Below is a small trained network, with its code and all its weights. Each question gives an input and a target symbol and asks what happens when units are switched off, that is, made to give their printed mean instead of their output.

import numpy as np


def w(rows, s, z=0):
    codes = np.array(rows[::2]) - 128.0
    scale = np.full(codes.shape[1], s)
    scale[-1] = z or s
    return codes * scale


def norm(h):
    return h / np.sqrt((h * h).mean(-1, keepdims=True) + 1e-5)


def f(y):
    return np.maximum(y, 0)


def softmax(a):
    e = np.exp(a - a.max(-1, keepdims=True))
    return e / e.sum(-1, keepdims=True)


def log_softmax(a):
    a = a - a.max(-1, keepdims=True)
    return a - np.log(np.exp(a).sum(-1, keepdims=True))


def net(x, mask):
    ids = ['ΔΞΠΩβγεζθμστφ'.index(c) for c in x.split()]
    T = len(ids)
    res = E[ids] + P[:T]
    u = 0
    for l in range(3):
        r = norm(res)
        for j in range(3):
            rows = slice(3 * j, 3 * j + 3)
            q, k, v = (r @ M[l][rows].T for M in (Q, K, V))
            z = softmax(np.where(np.tri(T) > 0, q @ k.T / 3**0.5, -1e9)) @ v
            o = O[l][rows]
            res = res + np.where(mask[u + j], z, o[:, -1]) @ o[:, :-1]
        u += 3
        y = f(norm(res) @ A[l][:, :-1].T + A[l][:, -1])
        res = res + np.where(mask[u : u + 4], y, B[l][:, -1]) @ B[l][:, :-1]
        u += 4
    return log_softmax(norm(res)[-1] @ U[:, :-1].T + U[:, -1])


Q, K, V, O, A, B = {}, {}, {}, {}, {}, {}
E = w([
[52,137,240,135],'Δ',
[210,195,103,63],'Ξ',
[136,98,228,64],'Π',
[220,96,97,75],'Ω',
[216,147,98,139],'β',
[125,147,61,52],'γ',
[158,243,157,193],'ε',
[25,166,155,84],'ζ',
[219,80,162,168],'θ',
[73,187,137,138],'μ',
[154,188,66,125],'σ',
[84,136,161,224],'τ',
[129,96,68,10],'φ',
],0.011)
P = w([
[166,255,229,65],'0',
[155,241,201,83],'1',
[148,224,184,92],'2',
[140,207,161,112],'3',
[140,190,144,121],'4',
[132,172,130,132],'5',
[127,154,121,143],'6',
[119,143,114,153],'7',
[121,138,87,163],'8',
[124,117,74,172],'9',
[111,106,60,187],'10',
[111,92,39,199],'11',
[102,64,20,218],'12',
[96,64,23,209],'13',
],0.0048)
Q[0] = w([
[170,144,135,139],'L0H1',
[248,160,113,188],'L0H1',
[21,5,216,48],'L0H1',
[232,215,36,210],'L0H2',
[208,33,199,142],'L0H2',
[165,149,58,59],'L0H2',
[144,106,113,131],'L0H3',
[157,118,136,137],'L0H3',
[155,127,149,150],'L0H3',
],0.023)
K[0] = w([
[130,103,102,153],'L0H1',
[125,39,85,154],'L0H1',
[143,188,242,68],'L0H1',
[161,26,3,191],'L0H2',
[223,125,216,106],'L0H2',
[178,181,64,77],'L0H2',
[118,147,119,109],'L0H3',
[113,116,103,145],'L0H3',
[128,107,93,175],'L0H3',
],0.019)
V[0] = w([
[215,63,203,192],'L0H1',
[129,110,153,164],'L0H1',
[65,93,169,125],'L0H1',
[2,126,70,42],'L0H2',
[186,154,27,125],'L0H2',
[220,116,72,239],'L0H2',
[130,125,99,87],'L0H3',
[118,139,133,161],'L0H3',
[138,129,136,147],'L0H3',
],0.0065)
O[0] = w([
[246,40,100,179,92],'L0H1',
[124,104,106,153,89],'L0H1',
[74,98,59,164,4],'L0H1',
[1,178,74,128,66],'L0H2',
[162,209,120,99,255],'L0H2',
[178,171,229,87,195],'L0H2',
[147,101,137,141,133],'L0H3',
[121,146,123,124,125],'L0H3',
[111,128,114,135,133],'L0H3',
],0.0075,0.0035)
A[0] = w([
[113,147,151,196,110],'L0N1',
[94,61,189,98,199],'L0N2',
[98,40,103,1,254],'L0N3',
[141,122,77,27,153],'L0N4',
],0.022,0.004)
B[0] = w([
[100,168,136,143,167],'L0N1',
[121,61,127,174,225],'L0N2',
[70,91,190,6,254],'L0N3',
[144,171,48,133,240],'L0N4',
],0.026,0.0073)
Q[1] = w([
[116,89,99,32],'L1H1',
[90,59,109,68],'L1H1',
[127,85,104,82],'L1H1',
[41,208,93,112],'L1H2',
[72,115,160,6],'L1H2',
[212,201,181,67],'L1H2',
[38,91,204,226],'L1H3',
[58,223,86,135],'L1H3',
[193,130,148,200],'L1H3',
],0.023)
K[1] = w([
[141,13,210,138],'L1H1',
[116,68,240,106],'L1H1',
[143,45,158,119],'L1H1',
[15,232,67,88],'L1H2',
[67,124,164,19],'L1H2',
[252,180,62,57],'L1H2',
[24,65,199,191],'L1H3',
[60,242,178,148],'L1H3',
[214,112,164,231],'L1H3',
],0.02)
V[1] = w([
[110,111,105,132],'L1H1',
[140,122,181,136],'L1H1',
[131,104,97,141],'L1H1',
[104,39,137,24],'L1H2',
[179,222,229,54],'L1H2',
[128,127,128,125],'L1H2',
[71,103,223,246],'L1H3',
[98,79,130,120],'L1H3',
[105,93,129,120],'L1H3',
],0.011)
O[1] = w([
[145,130,121,119,118],'L1H1',
[115,150,87,101,84],'L1H1',
[141,138,124,111,108],'L1H1',
[127,159,47,114,118],'L1H2',
[79,54,136,110,241],'L1H2',
[120,113,130,124,129],'L1H2',
[110,155,153,247,3],'L1H3',
[158,111,113,153,79],'L1H3',
[153,115,115,144,94],'L1H3',
],0.013,0.0062)
A[1] = w([
[76,126,167,175,146],'L1N1',
[154,151,65,72,162],'L1N2',
[174,85,142,128,86],'L1N3',
[255,136,51,198,2],'L1N4',
],0.02,0.0044)
B[1] = w([
[165,109,59,134,173],'L1N1',
[119,136,157,213,251],'L1N2',
[104,134,154,87,158],'L1N3',
[169,6,214,177,149],'L1N4',
],0.022,0.012)
Q[2] = w([
[114,128,136,130],'L2H1',
[196,79,220,120],'L2H1',
[67,112,170,100],'L2H1',
[99,130,183,121],'L2H2',
[215,114,103,98],'L2H2',
[167,57,91,150],'L2H2',
[117,144,116,4],'L2H3',
[132,117,144,139],'L2H3',
[97,131,117,30],'L2H3',
],0.027)
K[2] = w([
[119,109,116,126],'L2H1',
[251,35,158,57],'L2H1',
[73,94,96,64],'L2H1',
[83,101,197,119],'L2H2',
[211,94,109,78],'L2H2',
[177,16,66,149],'L2H2',
[70,188,55,151],'L2H3',
[117,114,119,139],'L2H3',
[49,180,53,135],'L2H3',
],0.02)
V[2] = w([
[115,126,158,141],'L2H1',
[108,169,184,141],'L2H1',
[255,170,101,67],'L2H1',
[230,206,40,43],'L2H2',
[93,168,170,66],'L2H2',
[142,123,147,147],'L2H2',
[130,166,139,127],'L2H3',
[139,138,160,122],'L2H3',
[133,98,134,132],'L2H3',
],0.0065)
O[2] = w([
[121,121,131,139,166],'L2H1',
[147,98,138,163,224],'L2H1',
[172,161,60,126,57],'L2H1',
[255,160,133,136,5],'L2H2',
[129,158,96,123,186],'L2H2',
[111,118,136,100,154],'L2H2',
[119,137,100,146,115],'L2H3',
[137,107,129,129,147],'L2H3',
[139,110,149,115,148],'L2H3',
],0.0079,0.0029)
A[2] = w([
[128,183,248,97,124],'L2N1',
[84,245,219,224,59],'L2N2',
[81,172,62,225,3],'L2N3',
[116,183,43,6,170],'L2N4',
],0.013,0.0028)
B[2] = w([
[172,119,96,62,193],'L2N1',
[97,148,255,144,248],'L2N2',
[158,110,52,52,173],'L2N3',
[168,171,156,212,171],'L2N4',
],0.021,0.015)
U = w([
[116,90,63,177,254],'Δ',
[133,126,112,136,116],'Ξ',
[58,43,119,72,110],'Π',
[217,143,101,158,170],'Ω',
[205,106,113,42,72],'β',
[99,209,76,169,197],'γ',
[83,92,124,173,98],'ε',
[16,143,98,158,108],'ζ',
[199,29,150,164,89],'θ',
[141,118,58,114,239],'μ',
[100,163,214,108,95],'σ',
[97,112,136,253,117],'τ',
[94,176,77,50,117],'φ',
],0.015,0.0053)

Each question gives the input, a string of symbols that net reads in full, and the target symbol t.
The units are the heads (3 rows each of Q, K, V and O) and the neurons (one row each of A and B). Each row of codes is followed by its name. A weight is (code - 128) times the scale printed after its matrix; where a second scale follows, it is the last column's (O, A, B and U).
mask holds one flag per unit, layer by layer, with each layer's heads first. A switched-off unit (its flag False) gives its mean, the last column of its rows in O or B, instead of its output. The means were averaged over made-up inputs and are rounded, as every weight is.
A unit's drop is (log p(t) with every unit on - log p(t) with that unit switched off) / (log p(t) with every unit on - log p(t) with every unit switched off).
The circuit of an input: a set's keep is (log p(t) with only the set's units on - log p(t) with every unit switched off) / (log p(t) with every unit on - log p(t) with every unit switched off). Starting from the 12 units with the biggest drops (on a tie, the unit counted first), units are removed one at a time, each time the one whose removal leaves the highest keep (on an exact tie, the one counted first), for as long as the keep stays at least 0.8.
circuit, biggest first: the units of the circuit, biggest drop first
most important unit: the unit with the biggest drop
k most important neurons: the k neurons with the biggest drops, biggest first
k most important neurons of layer l: the k neurons of layer l with the biggest drops, biggest first
heads that matter: for each layer, one digit per head in row order, 1 if its drop is at least 0.15 and else 0, layers parted by /
input σ Ω γ θ Π ε Ξ θ σ θ σ ζ, target ζ: circuit, biggest first => L1H2, L0H2
input τ φ Π ζ ε σ θ σ β σ Ω Π ε, target Ω: most important unit => L1N1
input σ Π Π Π σ Π ε σ σ γ Ξ, target γ: 4 most important neurons => L0N4, L0N2, L1N4, L2N3
input Π τ σ γ τ, target τ: circuit, biggest first => L1H3, L1N1, L0N1
input Π σ β μ φ θ σ σ Ω σ θ Ξ ε ε, target θ: circuit, biggest first => L0N3, L1N4
input Ω ε τ ε, target τ: 2 most important neurons => L0N4, L0N3
input Π Π τ σ σ θ σ φ ε, target φ: 3 most important neurons => L0N2, L1N2, L2N3
input τ τ ε Π Π γ Π τ ε Ξ, target τ: circuit, biggest first => L0N3, L1N2
input σ Π σ Ω γ Ω θ σ β μ ε, target β: circuit, biggest first => L1N2, L2N2
input σ σ τ θ θ ε ε, target θ: circuit, biggest first => L0N3, L1N4
input φ σ σ μ, target μ: 2 most important neurons of layer 0 => L0N3, L0N4
input σ σ φ Π φ ε ζ Π σ ζ, target ζ: heads that matter => 000 / 010 / 000
input Δ σ Π σ σ γ σ Π σ σ ε Π γ, target γ: heads that matter => 000 / 000 / 000
input σ σ σ ε β, target β: circuit, biggest first => L2N2
input σ θ Π σ θ ε Π σ Π φ ε, target φ: heads that matter => 010 / 011 / 000
input Π σ β σ Π σ Ω ε, target Ω: 2 most important neurons => L1N2, L1N1
input γ σ Δ σ β ε φ Π γ ε, target γ: heads that matter => 110 / 001 / 000
input σ Δ σ ε Π θ Ξ, target θ: 3 most important neurons => L0N3, L1N4, L2N2
input τ φ σ Π θ Π τ σ θ σ θ Δ Ω φ, target φ: 2 most important neurons => L0N3, L0N4
input σ β σ τ ε γ σ τ Π Δ Ξ, target τ: most important unit => L1N2
input Δ β σ σ γ σ σ θ Ξ, target θ: 4 most important neurons => L0N3, L1N4, L0N4, L2N2
input Π θ σ θ σ Π σ ε β ε, target β: 2 most important neurons of layer 2 => L2N2, L2N1
input σ σ σ σ σ φ Ξ σ σ β ε Π, target Π: 3 most important neurons => L0N3, L0N2, L2N2
input φ Π ε ε Π ε σ Ω σ σ γ σ μ, target μ: 2 most important neurons => L1N1, L1N2
input ε γ σ γ τ Π ε, target τ: 2 most important neurons => L0N3, L0N4
input τ γ φ σ σ σ μ φ, target φ: 2 most important neurons of layer 0 => L0N3, L0N4
input ε ε Π Π β Ξ, target β: most important unit => L0H2
input σ β Π θ Π γ θ φ σ ε Π σ σ Ω, target Ω: 2 most important neurons of layer 2 => L2N2, L2N4
